Below are the code and all the weights of a small trained network. Each question names an input and a target symbol and asks about switching units off, where a switched-off unit gives its printed mean instead of its output.

import numpy as np


def w(rows, s, z=0):
    codes = np.array(rows[::2]) - 128.0
    scale = np.full(codes.shape[1], s)
    scale[-1] = z or s
    return codes * scale


def norm(h):
    return h / np.sqrt((h * h).mean(-1, keepdims=True) + 1e-5)


def f(y):
    return y / 2 * (1 + np.tanh(0.7978845608 * (y + 0.044715 * y**3)))


def softmax(a):
    e = np.exp(a - a.max(-1, keepdims=True))
    return e / e.sum(-1, keepdims=True)


def log_softmax(a):
    a = a - a.max(-1, keepdims=True)
    return a - np.log(np.exp(a).sum(-1, keepdims=True))


def net(x, mask):
    ids = ['βδζηξπσφψω'.index(c) for c in x.split()]
    T = len(ids)
    res = E[ids] + P[:T]
    u = 0
    for l in range(3):
        r = norm(res)
        for j in range(2):
            rows = slice(3 * j, 3 * j + 3)
            q, k, v = (r @ M[l][rows].T for M in (Q, K, V))
            z = softmax(np.where(np.tri(T) > 0, q @ k.T / 3**0.5, -1e9)) @ v
            o = O[l][rows]
            res = res + np.where(mask[u + j], z, o[:, -1]) @ o[:, :-1]
        u += 2
        y = f(norm(res) @ A[l][:, :-1].T + A[l][:, -1])
        res = res + np.where(mask[u : u + 4], y, B[l][:, -1]) @ B[l][:, :-1]
        u += 4
    return log_softmax(norm(res)[-1] @ U[:, :-1].T + U[:, -1])


Q, K, V, O, A, B = {}, {}, {}, {}, {}, {}
E = w([
[31,140,138,117],'β',
[57,144,150,104],'δ',
[76,68,93,109],'ζ',
[45,170,162,68],'η',
[122,79,153,38],'ξ',
[107,65,78,81],'π',
[116,114,164,37],'σ',
[65,94,2,102],'φ',
[143,144,130,13],'ψ',
[183,72,217,142],'ω',
],0.02)
P = w([
[6,143,122,80],'0',
[84,92,122,39],'1',
[114,97,129,40],'2',
[118,117,131,61],'3',
[133,125,136,77],'4',
[126,141,130,97],'5',
[146,137,133,103],'6',
[148,149,135,117],'7',
[158,147,125,125],'8',
[157,153,117,133],'9',
[168,152,99,137],'10',
[172,155,97,140],'11',
[175,153,104,146],'12',
],0.013)
Q[0] = w([
[149,115,101,103],'L0H1',
[75,105,183,9],'L0H1',
[143,164,129,153],'L0H1',
[148,95,123,104],'L0H2',
[160,161,80,120],'L0H2',
[109,118,144,32],'L0H2',
],0.014)
K[0] = w([
[131,194,149,102],'L0H1',
[81,102,111,45],'L0H1',
[125,68,144,137],'L0H1',
[144,10,135,105],'L0H2',
[158,172,57,154],'L0H2',
[234,195,76,169],'L0H2',
],0.011)
V[0] = w([
[38,152,77,92],'L0H1',
[127,110,73,85],'L0H1',
[130,146,136,110],'L0H1',
[121,113,137,165],'L0H2',
[50,86,108,192],'L0H2',
[136,94,174,252],'L0H2',
],0.014)
O[0] = w([
[250,93,151,17,254],'L0H1',
[177,162,170,85,198],'L0H1',
[146,106,143,116,140],'L0H1',
[109,131,125,153,105],'L0H2',
[85,2,86,174,117],'L0H2',
[50,218,117,243,31],'L0H2',
],0.011,0.01)
A[0] = w([
[203,181,78,116,240],'L0N1',
[252,128,228,252,73],'L0N2',
[65,124,128,105,249],'L0N3',
[92,216,100,46,126],'L0N4',
],0.026,0.0019)
B[0] = w([
[119,29,114,125,254],'L0N1',
[74,207,251,191,248],'L0N2',
[106,61,145,106,133],'L0N3',
[188,56,110,103,216],'L0N4',
],0.03,0.0094)
Q[1] = w([
[145,58,106,88],'L1H1',
[121,93,4,151],'L1H1',
[176,87,147,152],'L1H1',
[91,87,139,93],'L1H2',
[98,155,127,69],'L1H2',
[119,150,149,111],'L1H2',
],0.034)
K[1] = w([
[220,104,54,191],'L1H1',
[50,172,3,130],'L1H1',
[169,106,71,110],'L1H1',
[174,121,92,227],'L1H2',
[155,68,174,163],'L1H2',
[122,98,131,120],'L1H2',
],0.028)
V[1] = w([
[173,55,116,197],'L1H1',
[17,120,150,114],'L1H1',
[160,110,86,252],'L1H1',
[18,197,206,71],'L1H2',
[203,100,156,253],'L1H2',
[163,32,233,137],'L1H2',
],0.021)
O[1] = w([
[160,174,129,133,168],'L1H1',
[165,45,138,84,109],'L1H1',
[111,172,126,63,68],'L1H1',
[142,33,180,194,125],'L1H2',
[124,199,152,214,112],'L1H2',
[238,133,2,143,251],'L1H2',
],0.019,0.023)
A[1] = w([
[78,100,157,4,2],'L1N1',
[179,97,111,60,228],'L1N2',
[187,171,179,77,239],'L1N3',
[141,177,77,74,164],'L1N4',
],0.031,0.00064)
B[1] = w([
[176,220,174,29,135],'L1N1',
[1,159,33,175,251],'L1N2',
[123,44,86,157,169],'L1N3',
[203,179,161,28,166],'L1N4',
],0.025,0.026)
Q[2] = w([
[162,169,148,156],'L2H1',
[205,235,1,106],'L2H1',
[37,124,152,115],'L2H1',
[118,70,193,142],'L2H2',
[157,42,94,162],'L2H2',
[126,133,174,51],'L2H2',
],0.031)
K[2] = w([
[141,143,90,176],'L2H1',
[211,86,252,153],'L2H1',
[88,87,66,50],'L2H1',
[37,100,130,153],'L2H2',
[150,57,41,126],'L2H2',
[131,118,196,68],'L2H2',
],0.032)
V[2] = w([
[84,159,63,147],'L2H1',
[147,74,74,75],'L2H1',
[254,79,120,74],'L2H1',
[181,158,191,70],'L2H2',
[232,152,109,103],'L2H2',
[194,70,205,186],'L2H2',
],0.026)
O[2] = w([
[2,131,104,228,158],'L2H1',
[37,102,202,149,180],'L2H1',
[154,58,183,31,151],'L2H1',
[51,37,129,178,2],'L2H2',
[40,124,209,171,134],'L2H2',
[86,95,52,44,44],'L2H2',
],0.018,0.024)
A[2] = w([
[255,54,143,162,128],'L2N1',
[126,51,91,195,177],'L2N2',
[123,190,180,114,42],'L2N3',
[81,72,54,184,3],'L2N4',
],0.034,0.0057)
B[2] = w([
[26,132,190,167,251],'L2N1',
[60,162,4,149,201],'L2N2',
[173,186,115,123,145],'L2N3',
[216,103,203,99,213],'L2N4',
],0.037,0.019)
U = w([
[178,38,27,153,216],'β',
[146,175,77,160,78],'δ',
[193,219,200,216,97],'ζ',
[150,86,149,113,107],'η',
[157,78,159,105,137],'ξ',
[134,153,158,66,103],'π',
[144,68,154,80,159],'σ',
[55,247,83,13,2],'φ',
[69,64,87,23,115],'ψ',
[21,2,161,224,179],'ω',
],0.0078,0.0058)

Each question gives the input, a string of symbols that net reads in full, and the target symbol t.
The units are the heads (3 rows each of Q, K, V and O) and the neurons (one row each of A and B). Each row of codes is followed by its name. A weight is (code - 128) times the scale printed after its matrix; where a second scale follows, it is the last column's (O, A, B and U).
mask holds one flag per unit, layer by layer, with each layer's heads first. A switched-off unit (its flag False) gives its mean, the last column of its rows in O or B, instead of its output. The means were averaged over made-up inputs and are rounded, as every weight is.
A unit's drop is (log p(t) with every unit on - log p(t) with that unit switched off) / (log p(t) with every unit on - log p(t) with every unit switched off).
The circuit of an input: a set's keep is (log p(t) with only the set's units on - log p(t) with every unit switched off) / (log p(t) with every unit on - log p(t) with every unit switched off). Starting from the 12 units with the biggest drops (on a tie, the unit counted first), units are removed one at a time, each time the one whose removal leaves the highest keep (on an exact tie, the one counted first), for as long as the keep stays at least 0.8.
circuit, biggest first: the units of the circuit, biggest drop first
most important unit: the unit with the biggest drop
k most important neurons: the k neurons with the biggest drops, biggest first
k most important neurons of layer l: the k neurons of layer l with the biggest drops, biggest first
which heads matter: for each layer, one digit per head in row order, 1 if its drop is at least 0.15 and else 0, layers parted by /
input ω ψ δ ω ω ζ ξ π ζ η, target β: most important unit => L0N2
input φ ψ ξ, target ψ: circuit, biggest first => L1H2, L0H2, L2H1
input ζ β ψ ζ σ σ ζ η ζ δ φ, target φ: 3 most important neurons of layer 2 => L2N1, L2N4, L2N2
input ω ω ω ζ φ ψ β β π ζ ω, target ω: circuit, biggest first => L0H1, L2H2, L1N2, L0N2
input π φ β, target φ: 3 most important neurons => L0N2, L1N1, L1N2
input ψ β ω ω η, target ω: 2 most important neurons => L2N1, L0N2
input ζ β ω ξ ω φ β β ω β φ β η, target β: which heads matter => 10 / 01 / 00
input ω ζ φ, target β: which heads matter => 11 / 01 / 00
input δ φ ξ, target φ: circuit, biggest first => L0N2, L1H2, L1N1
input ω ω ω β π ω ξ π ω δ, target β: 2 most important neurons of layer 1 => L1N4, L1N1
input σ ω ξ π, target β: which heads matter => 01 / 00 / 00
input ω β ω ω σ σ ψ ξ, target β: 2 most important neurons of layer 1 => L1N3, L1N4
input β η β ω ω β σ, target ω: 4 most important neurons => L2N1, L1N2, L0N2, L1N4
input η β ω ζ, target β: circuit, biggest first => L2N1
input ζ δ φ β ω β ω ζ η π ω β ψ, target β: 4 most important neurons => L1N3, L0N2, L0N1, L0N4
input β η δ ζ δ ζ φ π, target φ: which heads matter => 10 / 01 / 11
input ω ζ β β β ψ π, target β: which heads matter => 11 / 00 / 00
input ζ β δ, target ζ: 4 most important neurons => L1N2, L0N2, L2N4, L1N1
input ω σ φ ω ω σ β, target β: 3 most important neurons => L0N2, L1N3, L0N4
input φ π ζ σ ζ η φ, target φ: 3 most important neurons => L0N2, L1N2, L1N3
input ζ φ β ω β ω ζ ψ, target ω: 4 most important neurons => L1N3, L2N1, L1N2, L0N2
input π ξ β ξ ζ δ ζ σ σ φ δ, target φ: which heads matter => 00 / 11 / 11
input σ ω ζ ω φ, target ω: 3 most important neurons => L0N2, L2N1, L1N2
input ω ξ ω π φ φ ζ, target φ: which heads matter => 11 / 11 / 10
input η ψ ω σ, target β: most important unit => L1N2
input σ ω φ, target β: which heads matter => 01 / 00 / 00
input β ζ ω, target β: 2 most important neurons of layer 2 => L2N2, L2N1
input ω ω σ, target ω: which heads matter => 11 / 11 / 10
